In the rows, zero is written as 128.
Each row of numbers belongs to one of the objects below and depends on some of the facts about them. Some rows are named. Which object is each other row?

There are 2 kinds of fact about the objects: ρ, χ.
ρ: belongs to class; χ: points at
(288) (ρ faras) (χ (955))
(785) (ρ gaklor) (χ (1635))
(384) (ρ faras) (χ (908))
(677) (ρ gaklor) (χ (165))
(1213) (ρ gaklor) (χ (890))
(433) (ρ gaklor) (χ (744))
(278) (ρ faras) (χ (528))
(1536) (ρ faras) (χ (1409))
(1066) (ρ faras) (χ (658))
(343) (ρ faras) (χ (93))
(471) (ρ faras) (χ (1556))
(1699) (ρ faras) (χ (933))
(1490) (ρ faras) (χ (1191))
(1261) (ρ gaklor) (χ (1163))
(1500) (ρ gaklor) (χ (1536))
(595) (ρ faras) (χ (806))
(526) (ρ faras) (χ (738))
(1601) (ρ faras) (χ (632))
(93) (ρ faras)
(215) (ρ faras) (χ (1500))
(1556) (ρ faras) (χ (1742))
(160) (ρ faras) (χ (3))
(994) (ρ faras) (χ (1214))
(72) (ρ faras) (χ (1383))
(1216) (ρ gaklor) (χ (526))
(107) (ρ faras) (χ (930))
(642) (ρ faras) (χ (937))
(69) (ρ gaklor) (χ (732))
(1412) (ρ faras)
(933) (ρ faras) (χ (386))
(1363) (ρ faras) (χ (953))
(937) (ρ gaklor) (χ (1360))
(1131) (ρ faras) (χ (343))
(300) (ρ gaklor) (χ (107))
(1319) (ρ faras) (χ (595))
(349) (ρ faras)
(1290) (ρ gaklor) (χ (1393))
(1552) (ρ faras) (χ (1105))
(1299) (ρ faras) (χ (1213))
(1638) (ρ faras) (χ (367))
(1197) (ρ gaklor) (χ (1025))
(808) (ρ faras) (χ (1223))
(600) (ρ gaklor) (χ (991))
(201) (ρ gaklor) (χ (1621))
(548) (ρ faras) (χ (626))
(383) (ρ faras) (χ (1263))
(955) (ρ faras) (χ (642))
(1058) (ρ faras) (χ (755))
(954) (ρ gaklor) (χ (1493))
(21) (ρ gaklor) (χ (1464))
(1499) (ρ faras) (χ (662))
(1263) (ρ faras) (χ (1261))
(1421) (ρ faras) (χ (1573))
(361) (ρ faras) (χ (578))
(762) (ρ faras)
(573) (ρ faras) (χ (1299))
(527) (ρ gaklor) (χ (1544))
(578) (ρ faras) (χ (1131))
(1223) (ρ faras) (χ (288))
(35) (ρ faras) (χ (1419))
(1105) (ρ faras) (χ (1638))
(1003) (ρ faras) (χ (300))
(656) (ρ gaklor) (χ (660))
(662) (ρ faras) (χ (21))
(1101) (ρ gaklor) (χ (281))
(953) (ρ gaklor) (χ (800))
(660) (ρ faras) (χ (215))
(993) (ρ faras) (χ (845))
(418) (ρ faras) (χ (198))
(289) (ρ gaklor) (χ (508))
(864) (ρ faras) (χ (762))
(353) (ρ faras) (χ (35))
(172) (ρ faras) (χ (938))
(1409) (ρ faras) (χ (289))
(991) (ρ faras) (χ (1118))
(1004) (ρ gaklor) (χ (1601))
(1526) (ρ gaklor)
(231) (ρ faras) (χ (1412))
(800) (ρ gaklor) (χ (1258))
(515) (ρ faras) (χ (1216))
(528) (ρ gaklor)
(367) (ρ faras) (χ (383))
(1201) (ρ faras) (χ (407))
(1393) (ρ gaklor) (χ (548))
(1493) (ρ gaklor) (χ (361))
(519) (ρ faras)
(1165) (ρ faras) (χ (72))
(1693) (ρ faras) (χ (1671))
(1107) (ρ gaklor) (χ (1699))
(666) (ρ faras) (χ (1187))
(602) (ρ gaklor) (χ (527))
(1187) (ρ faras) (χ (808))
(697) (ρ gaklor) (χ (1165))
(1671) (ρ gaklor) (χ (960))
(1081) (ρ gaklor) (χ (996))
(1075) (ρ faras) (χ (1201))
(508) (ρ faras) (χ (994))
(738) (ρ faras) (χ (380))
(580) (ρ faras) (χ (285))
(1118) (ρ faras) (χ (231))
(1544) (ρ faras) (χ (1319))
(658) (ρ gaklor) (χ (1552))
(845) (ρ faras) (χ (1003))
(908) (ρ faras) (χ (600))
(450) (ρ gaklor) (χ (697))
(171) (ρ faras) (χ (954))
(969) (ρ faras) (χ (785))
(92) (ρ faras) (χ (515))
(806) (ρ gaklor) (χ (201))
(1212) (ρ gaklor) (χ (656))
(1383) (ρ gaklor) (χ (677))
(1258) (ρ faras) (χ (1627))
(632) (ρ faras) (χ (339))
(1262) (ρ gaklor) (χ (864))
(339) (ρ faras) (χ (554))
(135) (ρ gaklor) (χ (1526))
(1025) (ρ gaklor)
(794) (ρ gaklor) (χ (353))
(930) (ρ faras) (χ (1066))
(303) (ρ faras)
(960) (ρ gaklor) (χ (1212))
(788) (ρ faras) (χ (1421))
(281) (ρ gaklor) (χ (92))
(1627) (ρ faras) (χ (1290))
(1209) (ρ gaklor) (χ (1693))
(732) (ρ faras) (χ (580))
(1163) (ρ gaklor) (χ (701))
(1742) (ρ gaklor) (χ (1428))
(626) (ρ gaklor) (χ (999))
(380) (ρ gaklor) (χ (1004))
(999) (ρ gaklor) (χ (1499))
(701) (ρ faras) (χ (471))
(387) (ρ faras) (χ (1101))
(198) (ρ faras) (χ (1197))
(554) (ρ faras) (χ (433))
(1668) (ρ faras) (χ (573))
(1419) (ρ gaklor) (χ (276))
(1621) (ρ faras) (χ (135))
(744) (ρ gaklor) (χ (160))
(501) (ρ faras) (χ (1686))
(165) (ρ faras) (χ (1075))
(1573) (ρ faras) (χ (1059))
(1191) (ρ faras) (χ (303))
(237) (ρ faras) (χ (1363))
(996) (ρ faras) (χ (384))
(1291) (ρ faras) (χ (387))
(938) (ρ faras) (χ (1081))
(386) (ρ gaklor) (χ (666))
(1428) (ρ gaklor) (χ (142))
(3) (ρ faras) (χ (519))
(1360) (ρ faras) (χ (171))
(1686) (ρ gaklor) (χ (1490))
(1059) (ρ gaklor) (χ (774))
(407) (ρ faras) (χ (1107))
(276) (ρ faras) (χ (69))
(1635) (ρ faras) (χ (237))
(890) (ρ faras) (χ (993))
(774) (ρ faras) (χ (1291))
(285) (ρ gaklor) (χ (788))
(1214) (ρ faras) (χ (1262))
(867) (ρ faras) (χ (172))
(961) (ρ gaklor)
(755) (ρ faras) (χ (867))
(1464) (ρ gaklor) (χ (501))
(142) (ρ gaklor) (χ (969))

Named rows:
(93): [125  95 175 151 107 166 106 122 163 105 132 115 132 110 137 142 142 157
 149 116 147 132 131 194  75 143  95 132 105 188 166 107 106 153 124 142
 177 107]
(343): [129 110 155 137 126 136 115 117 150 139 140 120 123 119 126 129 138 140
 141 126 135 131 127 151 117 126  98 123 121 150 142 116 135 137 115 139
 156 119]
(658): [120 141  83  91 140 139 141 111  85 144  90 170 146 154 121 128 150 140
 119 159 147 118 134 103 135 133 169 158  98 171  85  97 121 124 160 112
 121 113]
(300): [109 145  84  71 206 138 114  90 145 151 127 202 146 151 112 121 140 127
 120 143 143 102 153 175 125 143 178 154 119 206 106  45 117 131 137 109
 113 124]
(580): [109 121 152  87 136 143 135 160 172 154 109  89 119 131 137 139 111 106
 155 133 124 119 138 136 136 108 162 115 153 154 120 141 137 127  58 151
 135 134]
(1262): [121 125 119 119 141 137 103 110 122 100 116 155 120 125 101 110 121 140
 132 103 133  75 135 144 114 145 167 120 113 140 135  91  97 151 136 126
  93 150]
(349): [128 105 161 148 105 155 119 131 151 105 129 116 132 116 138 140 143 152
 141 124 138 147 125 164  91 138  94 125 113 164 153 130 119 135 127 135
 173 108]
(1490): [145  98 130 146  88 135 134 161 141 152 125 138 126 125 139 143 129 133
 127 117 138 142 123 147 134 119  93 115 136 126 113 142 144 128 121 122
 131 134]
(794): [122 125 112 113 139 128 119 115 105 125 122 148 128 136 123 123 118 120
 127 126 125  79 140 136 122 129 169 129 119 139 122 100 101 147 148 130
 100 138]
(632): [133 154 147 153 108 114 134 126 107 150 158 137 169 117 118 115 152 122
 116 117 113 148 108 127 137 137  81 139 154 117 202 165 145  94 133  98
 128 140]
(1383): [125 129 108 107 161 115 127 141 111 109 146 152 129 134 140 118  84 134
 131 152 126  69 144 192 105 147 183 122 122 109 131  94  98 128 151 110
  77 111]
(1075): [141 144 125 128 145 122 152 186 146  99 165 105 127 143 147 134 103 150
 131 167 127 153 125 150 114 137 133 116 134  61 132 153 131  75 120 103
 119  86]
(937): [156 114 119 139 134 131 124  69  99 172 161 113 113 149 115 116 140 116
 123 169 121  76 123  58 133 112 147 127  96 108 136  86 118 152 186 166
 136 131]
(578): [139 116 146 141 132 128 121 105 146 173 148 108 116 125 117 120 140 128
 134 143 123 133 122 107 145 116  95 124 128 126 130 114 151 138 127 148
 151 124]
(666): [148 122 140 137 159 119 136 150 138 150 176 100 113 141 137 117 112 141
 142 175 129 124 123 148 129 123 113 120 126  76 135 117 142 105 132 129
 128  95]
(198): [131 129 142 135 126 136 133 141 140 130 129 113 128 128 130 132 135 133
 131 125 127 152 123 123 126 125 106 126 129 125 133 142 139 114 113 130
 144 122]
(996): [128 107 113 126  86  60  82  82 155 105 135 121  95  80 157 126 114  97
 109 140 134 160 166 127 168 128 114 145 159 120 114 173 127  88 128 119
 165 111]
(501): [159  98 114 161  56 137 151 181 128 156 106 139 121 136 149 153 144 133
 119 125 138 151 111 109 150 109  83 105 137 102  95 158 152 114 130 121
 131 146]

Which object is each row?
No name comes twice in this set of rows, the named rows included.
[125 129 152 147 121 138 121 131 137 125 137 121 142 115 129 129 137 140
 137 119 131 142 124 156 116 137  94 130 128 147 157 134 132 124 119 121
 143 118] : (3)
[136 128 108 117 167 113 135 146 104 108 163 135 119 144 142 117  80 142
 133 174 125  65 139 190 101 144 186 121 112  78 136  91  94 116 154 107
  78 100] : (1107)
[126 112 143 133 111 113 105 116 157 114 130 122 120 100 141 133 126 129
 130 129 135 146 142 165 122 133 106 131 138 151 136 134 126 122 112 130
 158 109] : (231)
[115 148  90  88 186 135 117  93 134 127 138 175 140 146 111 121 129 117
 116 140 131 104 146 152 122 140 176 139 118 173 114  71 111 131 142 117
 113 134] : (1213)
[145 113 138 152  81 152 142 150 140 123 120 118 125 131 141 144 144 140
 127 126 137 160 116 124 120 126  98 122 122 131 126 146 135 116 128 131
 156 120] : (1191)
[137 113 146 140 151 125 115  98 148 183 153 110 111 123 118 112 140 129
 136 140 127 117 122 122 142 110  90 123 132 129 128 100 151 137 129 153
 150 129] : (361)
[113 140 127 122 126 116 122 105  73 160 139 160 170 129 117 110 129 106
 122 115 110  59 127 164 120 141 165 138 137 150 200 126 102 141 144 113
  87 156] : (1216)
[158 111 108 160  98 136 149 172 152 142 134 155 121 139 150 161 134 109
 110 104 125 161 119 130 137 109  74 106 142 113  91 136 156 141 135 129
 126 160] : (548)
[128 131 106 108 159 115 136 153 108  96 147 145 126 147 144 124  87 136
 132 158 123  83 142 179 105 148 186 121 120  93 131 107  95 116 150 104
  78 104] : (677)
[117 112 159 129 146 136 102 129 170 125 126 134 120 106 114 120 126 152
 145 103 139 126 132 194 109 142 101 120 132 152 139 106 125 140  97 122
 130 131] : (864)

Now the same objects, written a new way:
Some rows with their names:
(774): [116  98 106 129 117 103 153  82  91 174 139 164 155 111 109 167 158 120
 117 147 115  80  95 148 134 172 140 132 141 144]
(993): [104 125 138 124 104 123 169  93 111 168 149 164 162 130 165 161 117 119
 100 150 136  64 106 132 148 166 139 118 142 115]
(237): [105 130 138 106 109 140 183  60 156 173 156 188 169 123 131 136 112 136
 118 166 136 103 102 135 161 146 155 164 126 103]
(701): [100 143 141 118  85 135 185  80 131 170 154 175 159 130 155 159 100 133
  96 152 133  68  92 133 157 155 140 151 130  94]
(794): [117 108 107 162 112 146 153 105 115 167 133 186 174 128 109 104  98 131
 111 148 147  83 139 172 152 153 124 151 164 157]
(845): [103 125 140 125 102 120 169  95 109 169 147 164 160 131 168 163 116 118
  96 148 136  62 106 131 149 168 140 114 139 113]
(107): [101 130 143 127  96 120 172  95 109 168 147 162 154 132 175 167 111 120
  89 143 136  54 102 129 154 165 138 111 139 110]
(626): [109 100 111 140 132 150 158  81 153 170 139 203 173 122  99  85  98 139
 120 155 153 109 143 172 175 132 147 160 158 159]
(281): [117 111  80 136  94 146 148 108  89 170 134 183 183 118  69 108 114 131
 121 137 128  81 128 185 129 161 104 163 162 172]
(806): [114 110 106 157 111 148 154 105 116 166 134 186 177 129 111 100  96 130
 111 148 149  84 141 170 151 154 123 149 165 157]
(1544): [112 121 131 120 113 131 167  86 118 170 149 169 173 129 139 146 125 121
 117 162 135  87 113 135 138 170 140 142 139 116]
(142): [105 129 116 147  94 157 173  89 144 169 140 201 170 127 112 100  75 146
 103 146 147  84 124 171 170 133 130 175 152 137]
(303): [179 106 247 199 137 158 160  86 108 166 172 158 174 120  83 181 103  99
  69 207 130  85 122 153 152 168 124 169 115 119]
(1493): [132 106  97 208 113 149 155 105 112 165 122 186 179 136 109 101 100 134
 116 165 151  90 135 168 138 167 121 175 172 142]
(658): [101 125 120 165  89 137 162 116 108 165 133 181 158 132 151 125  78 130
  81 127 148  47 126 166 169 147 121 127 163 146]
(386): [144 105  90 240 117 154 156 108 110 163 115 184 184 142 107  99 100 137
 121 179 153  95 136 165 124 178 120 195 178 134]
(165): [132 116 121 167 116 136 169  88 114 168 138 167 179 137 137 141 128 125
 123 182 138  96 111 131 121 186 137 165 149 101]
(387): [116 109 107 113 106 114 156  84  90 174 144 165 167 113 104 160 151 121
 121 148 114  82  96 146 124 174 131 143 140 139]

Name these rows:
No name comes twice in this set of rows, the named rows included.
[112 104 110 153 122 149 155  97 131 168 135 194 174 125 106  96  99 133
 115 151 151  95 142 172 161 145 134 153 160 162] : (1686)
[111 123 132 120 110 129 168  87 116 170 149 168 170 129 146 149 124 120
 111 159 135  81 111 135 140 168 139 136 139 116] : (573)
[104 131 115 151  91 157 172  93 143 168 139 201 170 128 114 103  73 145
 100 145 147  82 121 169 170 134 128 172 152 137] : (1428)
[177 109 244 197 132 161 160  89 105 166 173 157 179 121  83 181 101  99
  71 206 129  85 122 154 148 170 118 172 114 118] : (519)
[103 119 120 165  96 136 158 117 107 165 132 180 159 131 146 122  83 127
  85 130 149  51 130 167 165 150 122 124 164 150] : (300)
[165 109 222 184 131 152 162  87 108 167 167 159 176 122  96 175 107 104
  79 198 131  84 120 150 149 169 125 166 120 119] : (349)
[101 144 140 116  88 137 185  75 137 171 155 179 163 129 149 154 102 134
 101 156 133  76  93 133 156 152 142 155 126  95] : (1556)
[121 119 124 138 115 135 168  86 116 169 145 169 176 131 137 143 126 122
 120 170 137  90 110 133 130 176 137 153 143 109] : (1165)
[104 126 113 145 100 158 171  85 150 169 141 204 172 126 107  95  79 146
 108 149 148  92 127 171 173 131 135 174 152 141] : (785)
[103 137 139 110  99 141 185  66 149 172 156 185 167 125 136 143 105 138
 111 162 134  92  97 135 158 147 149 164 126  97] : (969)
[113 133  96 118  83 173 160 112 108 167 147 187 201 130  82  90  86 132
 126 148 141  88 141 175 125 159  98 179 158 151] : (433)

Now the same objects, written a new way:
Some rows with their names:
(1163): [101  90 141  64 146  78 124 144 203 170 109  99 112]
(1214): [136 101 146 172  91 162 132 113  98 148 142 133 106]
(677): [126 135 157  73 126 119 109 139 190  74 116 133 116]
(933): [140 148 139 159  86 114 137  82 130  96 142 164 177]
(938): [131 140 124 163 115 133 146 116 104 145 139 129 146]
(93): [120  90  87 172 126 139 113 134  88 150 133 194 116]
(961): [113 102 119  80 150 131  95 167 166 111 105 154  81]
(785): [154  83 108  65 128  78 109 148 193 139  98  71 107]
(1360): [129 145 113 160  90 108 142  90 135 123 124 164 170]
(1428): [134  75 117  63 131  75 118 140 200 158  95  79 111]
(69): [102 171 108  85 140 148 141 162 185 120  56 104  86]
(160): [123  95 116 152 143 134 114 105  76 133 141 154 146]
(666): [141 149 135 159  84 111 138  82 136  97 137 167 177]
(548): [199 162  98 161 125 122 133 159  84 109 172  99 142]
(407): [141 149 144 157  91 118 137  88 126  98 148 157 171]
(1209): [121 122 142  76 139 127 110 153 179 105 108 117  94]
(1638): [ 97 140 150 152 144 100 156 125 115 193 172 133 156]
(1223): [135 149 127 160  84 108 142  82 139 105 130 167 178]

Name these rows:
No name comes twice in this set of rows, the named rows included.
[ 98 178 103  85 144 155 145 162 180 123  42  97  84] : (285)
[100 131 146 151 142  96 157 119 119 197 168 128 159] : (367)
[137 127 142 161 105 145 142 107 102 141 142 123 131] : (1693)
[127  88 113 148 114  79 150  96 128 202 132 102 158] : (471)
[123 154 142 157 132 132 146 126  99 145 163 134 146] : (1299)
[200 141  95 156 116 112 134 146  93 124 161  88 147] : (1627)
[109 163 102 156 141 162 157  99  82 140  83 103 149] : (1291)
[122 127 146  75 139 122 109 151 180  95 110 124 103] : (697)
[181 102  90 152 104  92 137 116 110 159 138  84 154] : (237)
[119 173 100 169 113 151 165 120 109 155  97 117 132] : (276)
[103 133 132  58 183 151 113 126 146  88  68  90 118] : (281)
[ 98  99 145  64 152  81 124 147 202 169 116 104 114] : (1261)
[188 142 111  73 146 110 105 195 162  82 134  80  98] : (1290)
[184 111  93 153 106  95 137 122 107 153 144  84 151] : (1363)
[122  92 119 150 119  83 150 101 129 204 137 107 159] : (701)

